Here are made-up elements, facts about them, and rows of numbers that follow some of those facts. Name the element behind each unnamed row.

Some facts about the elements:
furo γ 421; nufon γ 422; grutro γ 17; neno γ 17; boklik γ 17; naras γ 17; flastu γ 421; bemal γ 422
stiklen γ 422; sosir γ 422; ploduk γ 17; vezel γ 497; mubor γ 422; stori γ 422; filekli γ 17; skomek γ 17
rulastel γ 17; toflom γ 421; stuplis γ 17; tuplun γ 17; fofal γ 497; brosom γ 422; kimus γ 422; graklem γ 421
kurol γ 421; vozak γ 17; gastus γ 497; vebok γ 497; zudal γ 17; doreve γ 422; tramum γ 17; vuflen γ 422
mubri γ 17; groro γ 17; pobrik γ 422; plugem γ 422; zuro γ 421; plusilol γ 497; gugres γ 17; dotu γ 497
klibren γ 17; rutri γ 17; skisom γ 422; detrer γ 422; leske γ 422; mamabrar γ 421; rozutruk γ 17; drodrim γ 497
grukis γ 422; mimo γ 422; zole γ 17; gasogrun γ 421; gregin γ 17; drede γ 17; skobru γ 17; brimis γ 17
stobas γ 17; plisto γ 421; bimostis γ 422; gibro γ 422; teplel γ 17; febris γ 421; drasak γ 422; flutror γ 17
boluk γ 497; butrul γ 421; poskinun γ 422; potur γ 17; brozan γ 17; studru γ 422; kletrul γ 17; treplu γ 17
pakel γ 421; buba γ 422; skuvik γ 497; fafegak γ 17; mufloflom γ 17; stetras γ 421; trusuk γ 422; kepul γ 17
vogisan γ 422; sufos γ 17; trestir γ 17; pavigras γ 17; benim γ 421; skebrir γ 497; kisas γ 422; skepun γ 17
gali γ 17; nobru γ 421; zikik γ 497; nobrem γ 421; topor γ 17; musko γ 422; sigik γ 497; ziplagus γ 422
dadro γ 17; vodes γ 17; flukom γ 17; gulun γ 17; vudu γ 497; drenis γ 17; seskibrek γ 17; sozum γ 422
plomum γ 421; stoflabim γ 17; klezil γ 421; semo γ 17; stamok γ 17; brubu γ 422; purel γ 17; lise γ 422
gistudrom γ 422; sakestan γ 17; skoflipe γ 422; kastol γ 497; vozas γ 422; nosus γ 421; sotrun γ 422; gruskaros γ 17
klaflu γ 17; nozu γ 497; kisko γ 17; sadu γ 17; satu γ 17; flilu γ 497; tavum γ 422; nituk γ 422
greti γ 17; bofur γ 421; flakli γ 422; driri γ 17; kiper γ 422; baris γ 17; pobran γ 497; flesti γ 17
kezu γ 421; sefur γ 17; guzan γ 422; vide γ 497; briklon γ 17; puvul γ 422; dagis γ 17; sasi γ 497
flobral γ 17; dosuste γ 421; difel γ 17; furo φ d; nufon φ d; grutro φ f; neno φ b; boklik φ a
naras φ c; flastu φ a; bemal φ a; stiklen φ b; sosir φ c; ploduk φ a; vezel φ a; mubor φ a
stori φ d; filekli φ a; skomek φ e; rulastel φ a; toflom φ a; stuplis φ f; tuplun φ d; fofal φ a
brosom φ f; kimus φ e; graklem φ a; kurol φ e; vozak φ c; gastus φ a; vebok φ a; zudal φ b
doreve φ f; tramum φ c; vuflen φ c; mubri φ a; groro φ c; pobrik φ d; plugem φ e; zuro φ c
plusilol φ a; gugres φ f; dotu φ a; klibren φ b; rutri φ a; skisom φ e; detrer φ a; leske φ a
mamabrar φ c; rozutruk φ d; drodrim φ a; grukis φ a; mimo φ a; zole φ a; gasogrun φ b; gregin φ b
drede φ e; skobru φ c; brimis φ c; stobas φ a; plisto φ d; bimostis φ f; gibro φ b; teplel φ a
febris φ b; drasak φ a; flutror φ a; boluk φ a; butrul φ b; poskinun φ a; potur φ d; brozan φ c
studru φ b; kletrul φ b; treplu φ b; pakel φ a; buba φ d; skuvik φ b; fafegak φ b; mufloflom φ a
stetras φ a; trusuk φ e; kepul φ b; vogisan φ a; sufos φ b; trestir φ c; pavigras φ a; benim φ b
skebrir φ a; kisas φ e; skepun φ a; gali φ d; nobru φ a; zikik φ a; nobrem φ a; topor φ a
musko φ a; sigik φ a; ziplagus φ a; dadro φ c; vodes φ b; flukom φ a; gulun φ d; vudu φ e
drenis φ d; seskibrek φ a; sozum φ c; plomum φ b; stoflabim φ c; klezil φ e; semo φ b; stamok φ a
brubu φ a; purel φ a; lise φ b; gistudrom φ a; sakestan φ a; skoflipe φ a; kastol φ e; vozas φ b
nosus φ b; sotrun φ a; gruskaros φ b; klaflu φ a; nozu φ b; kisko φ a; sadu φ e; satu φ a
flilu φ d; tavum φ a; nituk φ a; greti φ a; bofur φ c; flakli φ e; driri φ f; kiper φ c
baris φ f; pobran φ e; flesti φ a; kezu φ b; sefur φ f; guzan φ c; vide φ f; briklon φ b
puvul φ a; dagis φ b; sasi φ a; flobral φ a; dosuste φ b; difel φ d; furo Θ kezu; neno Θ furo
neno Θ rozutruk; neno Θ sigik; boklik Θ dotu; boklik Θ ziplagus; naras Θ kiper; bemal Θ greti; stiklen Θ nosus; stiklen Θ gasogrun
sosir Θ stuplis; ploduk Θ nobru; mubor Θ tramum; mubor Θ stetras; stori Θ filekli; filekli Θ tuplun; filekli Θ stetras; skomek Θ benim
skomek Θ tuplun; rulastel Θ gruskaros; rulastel Θ brubu; toflom Θ dadro; toflom Θ stetras; stuplis Θ lise; tuplun Θ puvul; fofal Θ sosir
fofal Θ drasak; kimus Θ flobral; graklem Θ sefur; kurol Θ kepul; kurol Θ benim; vozak Θ baris; vozak Θ stamok; vebok Θ teplel
vebok Θ groro; doreve Θ mimo; doreve Θ mubor; doreve Θ benim; vuflen Θ puvul; mubri Θ kletrul; groro Θ pobran; pobrik Θ lise
pobrik Θ kletrul; plusilol Θ boluk; plusilol Θ skobru; gugres Θ furo; dotu Θ skisom; klibren Θ vudu; klibren Θ nosus; leske Θ benim
drodrim Θ skisom; drodrim Θ kepul; grukis Θ drede; grukis Θ naras; grukis Θ mubor; grukis Θ boluk; mimo Θ lise; zole Θ skisom
gasogrun Θ trestir; gregin Θ zole; gregin Θ klaflu; skobru Θ kletrul; stobas Θ purel; stobas Θ febris; bimostis Θ drede; bimostis Θ kepul
bimostis Θ stetras; gibro Θ gasogrun; gibro Θ lise; gibro Θ flutror; teplel Θ sefur; teplel Θ dadro; febris Θ potur; drasak Θ butrul
drasak Θ sefur; drasak Θ kiper; flutror Θ brubu; flutror Θ guzan; boluk Θ sefur; butrul Θ nituk; poskinun Θ zudal; poskinun Θ skisom
poskinun Θ gregin; brozan Θ stetras; kletrul Θ stuplis; kletrul Θ kiper; kletrul Θ sigik; kletrul Θ stetras; treplu Θ mubri; pakel Θ mimo
buba Θ kisas; buba Θ nufon; buba Θ flesti; skuvik Θ tuplun; mufloflom Θ sufos; mufloflom Θ potur; stetras Θ drede; vogisan Θ plugem
sufos Θ kletrul; trestir Θ tramum; pavigras Θ graklem; pavigras Θ sigik; benim Θ mimo; skebrir Θ grutro; skebrir Θ dadro; skepun Θ puvul
skepun Θ gasogrun; nobru Θ flakli; nobrem Θ naras; topor Θ lise; sigik Θ puvul; ziplagus Θ leske; ziplagus Θ flakli; dadro Θ zudal
vodes Θ poskinun; vodes Θ sigik; flukom Θ gastus; flukom Θ mubor; vudu Θ grutro; vudu Θ benim; vudu Θ skuvik; drenis Θ kisas
seskibrek Θ zole; plomum Θ mimo; stoflabim Θ grutro; klezil Θ drede; semo Θ pavigras; stamok Θ detrer; stamok Θ skuvik; purel Θ gregin
lise Θ puvul; gistudrom Θ furo; sakestan Θ brozan; sakestan Θ trestir; sakestan Θ difel; sakestan Θ groro; skoflipe Θ gulun; kastol Θ vezel
kastol Θ dadro; vozas Θ mubri; vozas Θ satu; sotrun Θ mubri; gruskaros Θ benim; klaflu Θ stori; kisko Θ kiper; satu Θ klezil
tavum Θ sufos; nituk Θ puvul; nituk Θ tuplun; greti Θ skomek; bofur Θ skomek; flakli Θ stori; kiper Θ puvul; kiper Θ stetras
baris Θ bimostis; baris Θ butrul; baris Θ rozutruk; baris Θ detrer; baris Θ dadro; pobran Θ filekli; flesti Θ grutro; kezu Θ skuvik
guzan Θ nituk; guzan Θ skomek; guzan Θ vuflen; vide Θ grukis; vide Θ pobran; vide Θ mamabrar; briklon Θ stetras; dagis Θ bofur
sasi Θ flukom; sasi Θ stori; sasi Θ nufon; difel Θ kepul; difel Θ potur

Named rows:
gasogrun: [ 18  15  -7  16  12  -5  -8   3   5   1  -2   9   8   4  -4  12   4   6
 -16 -16   5  -5 -15  -2 -10  36  17]
zudal: [-13  -7 -14  14 -30 -13 -10  -3  24  -3   1  -5  17  14 -13  11  14   2
  13   2  13   4  29   6  -4  20  11]
fofal: [ -6  -2   7  10   2   6   6   5 -10  11   5  -6  -8  -7  11  -1  19   8
  -1  -3  -4   2 -21  -1  10 -29  -9]
stetras: [ 58  38  60 -55  19  66  12 -10  16  41 -34 -31  34   4   2 -52  -8 -41
 -34  -8   6  39 -43  -1   4 -16  10]
benim: [ 31 -11 -31  43  83  -6   4 -18 -11 -25  24   6 -24  -7  -3  17  25 -36
 -22  -3   0 -31 -11 -26  -1  23  18]
kastol: [ -9   0  14  14   4   7   5  -2  -4   1  12   0 -10  -1  14  -3  38  13
   0  -6   9   3 -21  -1   7 -27  -7]
tramum: [ -2 -14 -21  -6 -32  -2   1  -2  24   2   2  -8  26  -1  -7   4  13  -6
  15  -5   9  11  29  20  -5  -1   7]
purel: [-13  -4  -6   6  15  -1  -5  -8  -2  -1  10  -6  -1  -1   5  -5  -2 -12
   2   4 -18   1   0   9  11  -6  -6]
skobru: [-11   7 -18   6  -4  -6 -14   1  -9  21   1  18  12  -2  23  -6  16  19
   7 -13 -48  16  -8  47   3  45 -12]
fafegak: [-10  -7 -16  10 -29 -13 -12  -4  22   0   0  -4  14  12 -10  12  12   2
  13   3  13   3  26   6  -5  25   9]
boklik: [-15  -2  -7   5  11  -1  -3  -8  -1   1   8  -8  -2  -4   5  -5  -3 -11
   3   4 -14   1   3   7  12 -10  -6]
sotrun: [  1   4  15   2  10   1   9  10 -20   1  -6  11  -2   4   3 -11  -5  16
   5  -3 -11 -12  -5   2  -4   5  -2]
vebok: [ -3  -4   7  12   4   8   7   2 -10   8   6  -9  -6  -8  11  -3  28   6
   0  -4  -1   1 -22  -5  11 -34  -7]
sakestan: [ -9   0  -2  -2  10   5  -5  -9   2   5   5  -8  -1  -3   4  -8  -4 -15
   1   4 -13   5   1   7  11  -7  -9]
kimus: [  0   2  21   0   5  -4   9   3 -12 -13   1  17  -6   9  -1  -8   4  14
   4   0  10 -10   3  -6 -11   0   1]
greti: [ -5 -10 -12  -2  30   4  -1 -16  -2  -3  12  -8 -16 -10   4   0  -6 -32
  -2  12 -13  -2   3  -7  12 -21  -7]
detrer: [ -4  -7  11   2 -22  -5  13  15  -1 -13  -7   0  14   9 -15  -2  -9  15
  10  -4  25 -15  21  -9 -12 -20   7]
pobrik: [ -6  11   8   3  -1 -16  -3  18 -30   5 -11  17 -12   1   6   1 -26  33
   3   1 -27  -9 -14   3  -2  27 -12]
doreve: [ 16  -7   9   9  35  -1  15  -6 -21 -27   2   9 -22   4   1  -7   5 -13
  -9  16   2 -14  -4 -26   0   7  -1]
topor: [-29   1 -20   1   5 -17 -16   1  -9   0  10  10 -17 -14  10  12 -22  10
   1   2 -27  -3  -5  11   6   5 -17]

Which element is each row?
No name comes twice in this set of rows, the named rows included.
[-18  -3  -8  13  11  -3  -4  -8  -2  -5  10  -7   1   0   3  -5   5 -10
   3   3 -18  -3   6  10  13  -7  -4]  zole
[ 21  13  -7   6  10  -2  -8   0   6   3  -4   8  -1  -2  -5  14  -9   4
 -18 -10  11  -4 -13 -10 -12  31  13]  butrul
[ -6 -10 -12   9 -28  -6  -7  -4  26   2  -1  -9  18  15 -12   7  16  -5
  11   3  15   5  30   4  -3  19  14]  kepul
[  8   8   1  22  46   3   6 -10  -6 -27  18   3  -4  -1   1   1   7 -16
 -23 -14  14 -14 -17 -11  -1 -13   9]  kurol
[-18   3  -7  -3   3  -4 -11  -3  -4   5   4   1  -7  -7   8   0 -15  -1
   3   4 -22   3  -4  11   9  -2 -11]  pavigras
[ 29 -13  -9 -27   7   3  14   3  -8   4  -7  19 -17 -13   1   4  -8  -2
   7   6   5  -5   9  -5 -19   9   4]  guzan
[-10   5   2 -16   0   7  -9  -6   1  12  -1  -3  -1  -5  10  -7 -16  -9
  -1   4 -19  11  -6  10   8  -3 -12]  kisko
[-18  -1  -6   7   6  -3  -7  -4  -2   1   8  -5   1  -4   4  -5  -4  -5
   3   2 -19   2   1  13  11  -4  -8]  mufloflom
[ -8  -5   3  19   4   2   8   4  -9   4   8  -7  -3  -6   8   0  28  10
   1  -7  -1  -5 -19   0  10 -32  -6]  dotu
[ 18   7 -16  28  32  -8  -5  -2  -1  -9   7  10  -2   4  -4  13   8   0
 -18 -12   1 -16 -13  -7  -7  35  16]  plomum
[ 12  -4  11   3  27   3  15   2 -20  -6  -3   5  -8   3  -1 -11  -1  -3
   3   4  -4 -17   0 -10  -4  -7   2]  ziplagus
[ -7 -15 -26  -3 -28  -5  -2   0  19  -2   5  -3  20  -4  -5   8   6  -3
  13  -5   5   9  29  20  -5   1   5]  brimis
[-14   0  -1   7   3  -5  -9 -12   0 -15   8  -5  -7   2   2  -1   0 -10
  -6   9  -9  10  -3  -2  13  10  -9]  gugres

Now the same elements, written a new way:
Known rows:
ziplagus: [ 17 -16 -22   5  12  28   2 -19  28   7   8 -53 -13   7  27  27  18  25
  38  26  -5 -38  10 -68  59  10   9 -14]
skoflipe: [ 33 -17  -6  -2  -7  32   9   3  22  -7   6 -44  -6  10  54  44  31  38
  57  16 -21 -26  16 -61  56   6  -3 -10]
potur: [-29  -4  13 -18  11 -18  -4 -25   3 -21   0  -7  24 -11  -2 -57 -28 -37
 -49  13  23  28  14 -21 -42  15  11  -2]
kepul: [-34  27  21  -3  30 -22  -9 -19   0 -10  14 -13  29   0 -31 -78 -29 -58
 -60 -17  30   4   8  25 -11  16  23 -13]
skebrir: [ 29  15  11   6 -39  23  11  30 -46 -24  14  23 -17 -19  20  18   0  20
  54  30 -28  26 -17 -23  34 -13 -18 -10]
sasi: [ 57  -8 -18  -2 -21   2   8 -15  12   8  14  26 -25 -21  23  68   0  14
  40  34 -21   4 -15 -69  44   4 -18 -17]
pavigras: [-28  -1  19  -3  25  24  -4  27 -43  -9  14  -1  12  -6  39  44  -9   7
 -15 -12 -13  34  13  44  10 -12 -21  21]
greti: [-31  41   0  13  33  39   1 -11  31  35  -5  -1   6 -15  25 -30 -16  14
   0  23  19  17 -18  39  36 -17 -17  18]
gastus: [-14  40  -7   8 -41  -4  -5 -22 -36  -9  18   5 -22 -19 -59 -62 -37   2
 -10  31  15 -19 -16 -57  55  14   7   0]
stetras: [-37  48  -7 -13 -38 -15 -25 -17 -59  -7 -10 -59 -10   2 -93 -10 -28  -8
 -48 -45 -16 -17  -7 -66 -36  10  15  30]
kurol: [ 42 -11 -38  14  23 -33   3  -8  22  28 -29  26 -21  -6 -10   4  31  22
 -14 -14 -37 -29 -36 -34 -77 -13   3 -14]
flesti: [-34  36  13 -11  39  43   3  -4  22  -4   0  -5  18 -15  38 -47 -19  13
  60  19   8  35  -4 -26  34  -9 -11  -8]
kisas: [ -6 -33   4  13  12   3   3 -20  18 -27 -21  -4  22  16  24 -91 -23  22
  61 -23  -1 -36   4 -75  26  14  25 -10]
sosir: [ 58 -37  18  16 -28 -12  -6  11   0  14   8  16  11  19 -43   4  34  14
 -12 -36  -2 -40   4  44  44   4  19   2]
gali: [-27  -9  10 -11  34  -1  14 -13  19 -16 -17  17  18 -12  47 -35 -24   2
  10  25  20  42  18  30 -64   4  -6 -16]
skobru: [ 10 -36  25   1  27 -21  -4   4 -41  20  15  27  13   8 -20  25 -11 -53
 -54 -43   3   7  10  53  -1   3  -6  -1]
flutror: [-27  37 -14  16  36  34   1  -4  27  31  -1   0  -5 -13   5  14  -1  18
 -36  18  15  12 -23  46  45 -19 -27  32]
bimostis: [ 59 -32 -18  -3 -40 -17  -4   6 -14 -14  -3 -14   3  15  23  42  28  25
 -18  13  -6 -30  17  -8   2   9  -9   8]
boluk: [  3   1  10  11 -50 -11  -9   0 -63 -12  17  14 -24 -14 -59   5 -25  -7
 -32  12   2  -2   3 -10  40  12 -12  30]
trusuk: [ 41 -37  -7  15  13 -16   4 -12  28 -24  -9   8  -5  14  49 -76   3  27
  55 -22 -19 -40  18 -47   3  12  17 -12]

Which element is each row?
No name comes twice in this set of rows, the named rows included.
[ 26 -37 -22  17  23 -15   1 -26  25  -6 -12 -13  -7  15  31 -91 -18  19
  42   4  -2 -38   8 -68  32  16  20 -17]  flakli
[-35  13  22 -27  24  -7  -4   5 -29 -30  11  11  40   5  22 -70 -31 -62
  17 -28  18  36  11   9 -42  12  20 -19]  zudal
[ -10   -7   -4   -1  -47    8    4  -23   22  -22  -36  -60   22   12
    8 -104  -30   29   27   24   21  -33   17  -64   14   18   24  -11]  nufon
[ 78 -28 -24   6 -43 -28   6  -1 -46  -7  13  32 -22 -13  -5  71   3  10
 -32  26 -15 -16  11   5 -10   0 -24  -2]  vide
[-12  -6   2 -20  39   2  12 -12  30  -8 -14  14  11 -15  60   1 -14  10
  45  27  16  42  12  14 -60  -3 -15 -20]  drenis
[-19  28 -23  11  42  23   6  -4  24  35   4  19 -12 -17  63  62  22  20
   2  28   9  19 -20  50  36 -20 -27   9]  rulastel
[ 15 -26 -20   9 -19 -29  -9  -9 -25  -7 -11  20 -22   7 -55 -26 -11  -7
 -45 -46 -41 -24  -4 -48 -73   7   5   3]  klezil
[-21 -21  25 -27  37 -19   3  -6  21 -23  15  17   9 -11  51  14 -24 -58
   5  18  17  35  11 -53 -53  15  16 -18]  gregin
[ 63  -3  -8  11 -44  -1   3  28 -55   2  16  21 -23 -20 -45  72  13  16
  11  26 -22   2 -11  48  39 -15 -26  18]  fofal
[ 50 -35  25  12 -40 -13 -12   4 -25  13  10  12  23  22 -72 -29  14  -2
 -46 -50   6 -42   9  35  51  12  21  19]  kiper
[ 60 -29 -28  -1 -17   8  18  -4  29 -18 -24 -16  -7   9  60  32  47  36
  58  28   0 -10  16 -43 -18   8   4 -20]  buba
[  5  17  10  -8 -18 -25 -14 -17 -12   6   1  23 -12   9 -87   2 -15 -29
 -60 -45 -24 -27 -24 -46 -56   6  24 -13]  mamabrar
[-31  15  11  -8  24   6   8 -16  22 -24 -22   0  29 -12  32 -63 -24  -9
  13  27  17  41  16  12 -59   5   7 -11]  gulun

